Below is a small trained network, with its code and all its weights. Each question gives an input and a target symbol and asks what happens when units are switched off, that is, made to give their printed mean instead of their output.

import numpy as np


def w(rows, s, z=0):
    codes = np.array(rows[::2]) - 128.0
    scale = np.full(codes.shape[1], s)
    scale[-1] = z or s
    return codes * scale


def f(y):
    return np.maximum(y, 0)


def softmax(a):
    e = np.exp(a - a.max(-1, keepdims=True))
    return e / e.sum(-1, keepdims=True)


def log_softmax(a):
    a = a - a.max(-1, keepdims=True)
    return a - np.log(np.exp(a).sum(-1, keepdims=True))


def net(x, mask):
    ids = ['ΘΞΣβγδεηλμτφω'.index(c) for c in x.split()]
    T = len(ids)
    res = E[ids] + P[:T]
    u = 0
    for l in range(2):
        r = res
        for j in range(3):
            rows = slice(3 * j, 3 * j + 3)
            q, k, v = (r @ M[l][rows].T for M in (Q, K, V))
            z = softmax(np.where(np.tri(T) > 0, q @ k.T / 3**0.5, -1e9)) @ v
            o = O[l][rows]
            res = res + np.where(mask[u + j], z, o[:, -1]) @ o[:, :-1]
        u += 3
        y = f(res @ A[l][:, :-1].T + A[l][:, -1])
        res = res + np.where(mask[u : u + 12], y, B[l][:, -1]) @ B[l][:, :-1]
        u += 12
    return log_softmax(res[-1] @ U[:, :-1].T + U[:, -1])


Q, K, V, O, A, B = {}, {}, {}, {}, {}, {}
E = w([
[53,126,144,78,4,114,100,127],'Θ',
[130,39,189,66,35,133,160,4],'Ξ',
[120,141,205,141,202,166,166,65],'Σ',
[104,175,134,124,109,165,114,232],'β',
[160,135,247,128,78,203,132,94],'γ',
[124,116,134,143,99,40,97,86],'δ',
[50,124,170,170,130,76,177,92],'ε',
[104,30,174,103,238,39,116,174],'η',
[156,176,101,69,167,52,94,182],'λ',
[149,170,171,162,208,52,151,67],'μ',
[228,139,190,180,44,134,49,128],'τ',
[230,206,190,181,136,136,148,143],'φ',
[153,32,145,238,97,67,200,215],'ω',
],0.013)
P = w([
[107,116,10,123,131,177,143,131],'0',
[101,150,83,108,114,160,171,148],'1',
[114,160,105,109,110,150,178,165],'2',
[111,169,146,116,104,126,166,159],'3',
[117,174,172,118,114,116,154,155],'4',
[124,185,202,121,115,107,143,160],'5',
[109,181,204,110,88,109,115,162],'6',
[112,184,221,116,85,101,98,158],'7',
],0.012)
Q[0] = w([
[165,54,2,144,174,221,116,114],'L0H0',
[216,87,77,107,99,152,170,180],'L0H0',
[77,181,139,78,96,139,204,80],'L0H0',
[110,155,254,78,56,103,128,140],'L0H1',
[85,162,110,89,109,134,191,146],'L0H1',
[119,93,93,132,117,153,83,129],'L0H1',
[207,133,124,139,146,124,39,138],'L0H2',
[58,170,166,100,58,112,135,160],'L0H2',
[93,138,253,115,127,109,113,110],'L0H2',
],0.0086)
K[0] = w([
[92,200,2,159,136,199,98,132],'L0H0',
[83,124,57,159,157,191,104,73],'L0H0',
[182,30,138,111,122,122,66,118],'L0H0',
[93,183,222,195,130,28,91,177],'L0H1',
[166,66,97,183,170,40,184,100],'L0H1',
[78,99,108,110,144,161,68,47],'L0H1',
[67,166,139,115,106,181,155,102],'L0H2',
[208,162,240,156,152,123,85,146],'L0H2',
[117,154,224,88,137,25,124,163],'L0H2',
],0.0082)
V[0] = w([
[94,138,149,95,90,149,174,61],'L0H0',
[144,103,139,88,162,168,141,95],'L0H0',
[102,126,175,118,172,101,98,153],'L0H0',
[254,98,133,101,90,91,109,184],'L0H1',
[151,130,102,46,135,172,134,166],'L0H1',
[170,94,155,132,84,146,81,178],'L0H1',
[106,97,145,61,127,191,151,130],'L0H2',
[106,108,144,139,146,162,128,178],'L0H2',
[53,109,106,49,152,50,59,135],'L0H2',
],0.0094)
O[0] = w([
[99,189,139,198,87,49,102,134,254],'L0H0',
[25,91,160,108,194,86,123,65,142],'L0H0',
[140,101,236,94,144,132,127,168,91],'L0H0',
[142,187,90,34,130,106,253,140,129],'L0H1',
[65,152,101,70,152,137,114,143,89],'L0H1',
[85,173,124,95,3,125,155,123,129],'L0H1',
[19,156,136,134,94,155,97,129,140],'L0H2',
[74,113,112,145,173,181,147,156,135],'L0H2',
[103,76,127,45,82,88,73,169,60],'L0H2',
],0.0068,0.0071)
A[0] = w([
[102,178,80,175,43,109,131,85,226],'L0N0',
[132,158,169,94,32,246,26,79,173],'L0N1',
[98,185,181,100,178,79,36,135,102],'L0N2',
[147,71,131,103,44,190,142,105,135],'L0N3',
[122,126,131,5,188,67,135,148,165],'L0N4',
[106,98,175,74,147,94,129,1,5],'L0N5',
[152,136,124,66,147,172,198,30,11],'L0N6',
[170,189,97,137,81,216,73,122,149],'L0N7',
[144,154,168,152,112,164,104,79,32],'L0N8',
[165,179,118,129,239,61,167,100,178],'L0N9',
[94,113,173,118,199,116,178,38,64],'L0N10',
[130,185,108,145,238,155,126,239,225],'L0N11',
],0.006,0.0018)
B[0] = w([
[190,127,59,145,235,105,154,153,255],'L0N0',
[83,130,118,171,250,78,162,153,199],'L0N1',
[60,119,180,127,113,132,92,31,173],'L0N2',
[70,136,133,143,153,67,127,149,159],'L0N3',
[94,188,126,141,91,180,216,53,146],'L0N4',
[100,220,124,157,80,101,92,165,173],'L0N5',
[126,126,71,185,162,86,160,192,147],'L0N6',
[166,127,192,56,223,85,90,152,163],'L0N7',
[91,127,85,163,134,82,149,89,169],'L0N8',
[237,103,128,83,7,182,107,52,171],'L0N9',
[91,105,54,127,24,155,110,152,169],'L0N10',
[131,184,120,168,2,133,64,98,174],'L0N11',
],0.0056,0.0081)
Q[1] = w([
[201,211,203,140,54,2,108,121],'L1H0',
[45,121,83,64,188,61,137,173],'L1H0',
[122,117,249,116,130,132,131,83],'L1H0',
[76,110,165,152,212,59,126,226],'L1H1',
[178,126,149,148,99,67,130,97],'L1H1',
[85,204,204,141,114,86,159,62],'L1H1',
[130,71,87,62,144,162,215,184],'L1H2',
[185,24,31,144,247,197,116,56],'L1H2',
[91,96,121,49,197,140,2,91],'L1H2',
],0.0061)
K[1] = w([
[85,216,245,161,121,135,155,180],'L1H0',
[219,125,195,151,161,167,44,107],'L1H0',
[142,161,143,136,31,67,153,152],'L1H0',
[114,171,153,85,55,116,144,21],'L1H1',
[73,181,165,166,155,184,106,116],'L1H1',
[190,197,200,129,68,74,92,175],'L1H1',
[100,81,27,220,92,175,91,90],'L1H2',
[86,119,13,78,151,209,104,109],'L1H2',
[113,137,122,58,141,134,56,2],'L1H2',
],0.0072)
V[1] = w([
[162,115,43,110,51,76,39,215],'L1H0',
[132,128,148,141,161,222,94,128],'L1H0',
[117,216,155,148,107,174,116,201],'L1H0',
[159,82,88,109,201,99,131,110],'L1H1',
[140,161,90,84,34,177,100,2],'L1H1',
[64,135,151,153,96,141,154,113],'L1H1',
[173,112,129,219,116,178,144,154],'L1H2',
[104,117,119,125,242,136,153,152],'L1H2',
[211,189,137,93,196,119,74,79],'L1H2',
],0.0087)
O[1] = w([
[149,92,75,173,24,110,67,204,94],'L1H0',
[124,134,190,181,97,228,92,84,37],'L1H0',
[110,139,73,170,150,230,131,197,218],'L1H0',
[107,128,234,122,121,74,179,132,50],'L1H1',
[194,144,98,106,31,186,128,2,125],'L1H1',
[100,156,100,71,209,153,76,75,205],'L1H1',
[208,84,103,137,226,139,93,95,253],'L1H2',
[119,205,206,106,166,156,146,170,85],'L1H2',
[139,177,172,236,83,131,199,149,57],'L1H2',
],0.0077,0.0061)
A[1] = w([
[134,177,193,132,80,114,122,33,113],'L1N0',
[190,76,174,82,68,160,95,144,122],'L1N1',
[124,51,90,134,22,111,122,186,3],'L1N2',
[132,113,145,45,169,134,128,52,233],'L1N3',
[189,189,142,35,148,197,120,173,119],'L1N4',
[91,107,134,105,150,113,226,77,118],'L1N5',
[159,34,164,137,152,152,162,130,149],'L1N6',
[169,223,106,188,113,133,108,150,135],'L1N7',
[218,185,97,163,105,108,218,159,63],'L1N8',
[98,87,178,119,176,126,160,208,73],'L1N9',
[103,109,188,127,138,61,170,127,230],'L1N10',
[129,2,80,149,117,67,133,151,189],'L1N11',
],0.0063,0.0029)
B[1] = w([
[101,150,153,98,148,89,124,79,208],'L1N0',
[119,162,141,163,146,182,122,252,141],'L1N1',
[170,255,171,135,147,121,159,88,178],'L1N2',
[162,133,138,108,127,117,121,148,238],'L1N3',
[147,100,148,200,88,164,174,123,186],'L1N4',
[190,97,134,164,72,104,151,109,198],'L1N5',
[148,151,177,101,132,155,113,76,163],'L1N6',
[88,68,122,142,131,113,167,82,246],'L1N7',
[27,44,129,49,151,117,94,128,248],'L1N8',
[140,162,127,126,93,208,100,151,171],'L1N9',
[155,82,166,131,155,86,124,170,195],'L1N10',
[132,178,162,115,113,151,111,151,253],'L1N11',
],0.0068)
U = w([
[143,183,126,135,142,101,89,191,39],'Θ',
[95,134,40,140,181,44,117,107,131],'Ξ',
[139,117,107,113,169,171,62,92,3],'Σ',
[96,106,58,179,127,185,92,168,185],'β',
[131,190,138,126,204,159,165,127,112],'γ',
[190,170,145,169,108,90,133,178,92],'δ',
[139,70,171,212,177,98,4,148,106],'ε',
[103,85,195,30,114,178,92,158,202],'η',
[169,196,111,91,97,155,128,132,73],'λ',
[215,127,162,183,91,126,85,117,157],'μ',
[109,68,133,163,130,100,202,198,113],'τ',
[122,27,83,157,126,157,185,105,90],'φ',
[250,105,60,64,200,143,111,175,222],'ω',
],0.0045,0.0034)

Each question gives the input, a string of symbols that net reads in full, and the target symbol t.
The units are the heads (3 rows each of Q, K, V and O) and the neurons (one row each of A and B). Each row of codes is followed by its name. A weight is (code - 128) times the scale printed after its matrix; where a second scale follows, it is the last column's (O, A, B and U).
mask holds one flag per unit, layer by layer, with each layer's heads first. A switched-off unit (its flag False) gives its mean, the last column of its rows in O or B, instead of its output. The means were averaged over made-up inputs and are rounded, as every weight is.
A unit's drop is (log p(t) with every unit on - log p(t) with that unit switched off) / (log p(t) with every unit on - log p(t) with every unit switched off).
The circuit of an input: a set's keep is (log p(t) with only the set's units on - log p(t) with every unit switched off) / (log p(t) with every unit on - log p(t) with every unit switched off). Starting from the 12 units with the biggest drops (on a tie, the unit counted first), units are removed one at a time, each time the one whose removal leaves the highest keep (on an exact tie, the one counted first), for as long as the keep stays at least 0.8.
circuit, biggest first: the units of the circuit, biggest drop first
k most important neurons of layer l: the k neurons of layer l with the biggest drops, biggest first
which heads matter: for each layer, one digit per head in row order, 1 if its drop is at least 0.15 and else 0, layers parted by /
input η η Ξ Σ, target η: circuit, biggest first	[L0H2; L1H2; L0H0]
input ω ω Ξ δ, target ω: which heads matter	010 / 001
input ω Ξ β Ξ Θ φ, target Ξ: which heads matter	100 / 001
input δ μ ω Ξ τ Ξ β, target β: circuit, biggest first	[L1H0; L0N11; L0H0]
input Ξ Θ ω β, target ω: circuit, biggest first	[L1H2]
input β Σ Ξ Ξ ω β ω η, target ω: circuit, biggest first	[L0H1; L1H2; L0H0]
input Ξ Ξ ω Ξ Σ λ Ξ, target Ξ: which heads matter	100 / 100
input Ξ Ξ Ξ ε ε β, target ε: which heads matter	010 / 000
input φ ω φ, target ω: circuit, biggest first	[L1H2; L0H0]
input η Ξ η Ξ, target η: circuit, biggest first	[L0H2; L1H2]
input ω β Σ ε ω ω Ξ β, target ω: which heads matter	010 / 001
input ω ε ω ω Ξ γ γ φ, target γ: which heads matter	001 / 100
input γ Ξ η η λ ε, target η: circuit, biggest first	[L0H0; L0H2; L1H2]
input η ε Σ, target η: circuit, biggest first	[L0H2; L0H0; L1H2]
input ε ε Ξ, target ε: circuit, biggest first	[L0H1; L1H1]
input ε Ξ β ε, target ε: circuit, biggest first	[L0H1]
input β β ω η β β Θ, target β: circuit, biggest first	[L1H0; L1H1]
input Θ ω γ, target ω: circuit, biggest first	[L1H2; L0H0]
input Θ Θ Ξ τ, target τ: which heads matter	010 / 011
input ω ω Σ Ξ Ξ ω λ, target ω: circuit, biggest first	[L1H2; L0H1; L0H2]
input Ξ γ β, target γ: circuit, biggest first	[L0H2; L1H0; L1H2; L0N7]
input Ξ Ξ Θ γ τ ε ω, target ω: which heads matter	000 / 001
input Ξ Ξ ω τ Σ, target ω: which heads matter	010 / 101
input Θ β τ Ξ λ Σ β, target β: which heads matter	000 / 110
input γ τ γ γ Ξ, target γ: which heads matter	001 / 101
input φ ε ε Ξ β Ξ η, target η: 2 most important neurons of layer 0	[L0N2; L0N0]
input Ξ ω φ μ, target ω: which heads matter	101 / 001
input λ μ Ξ β μ δ ω δ, target ω: which heads matter	110 / 001
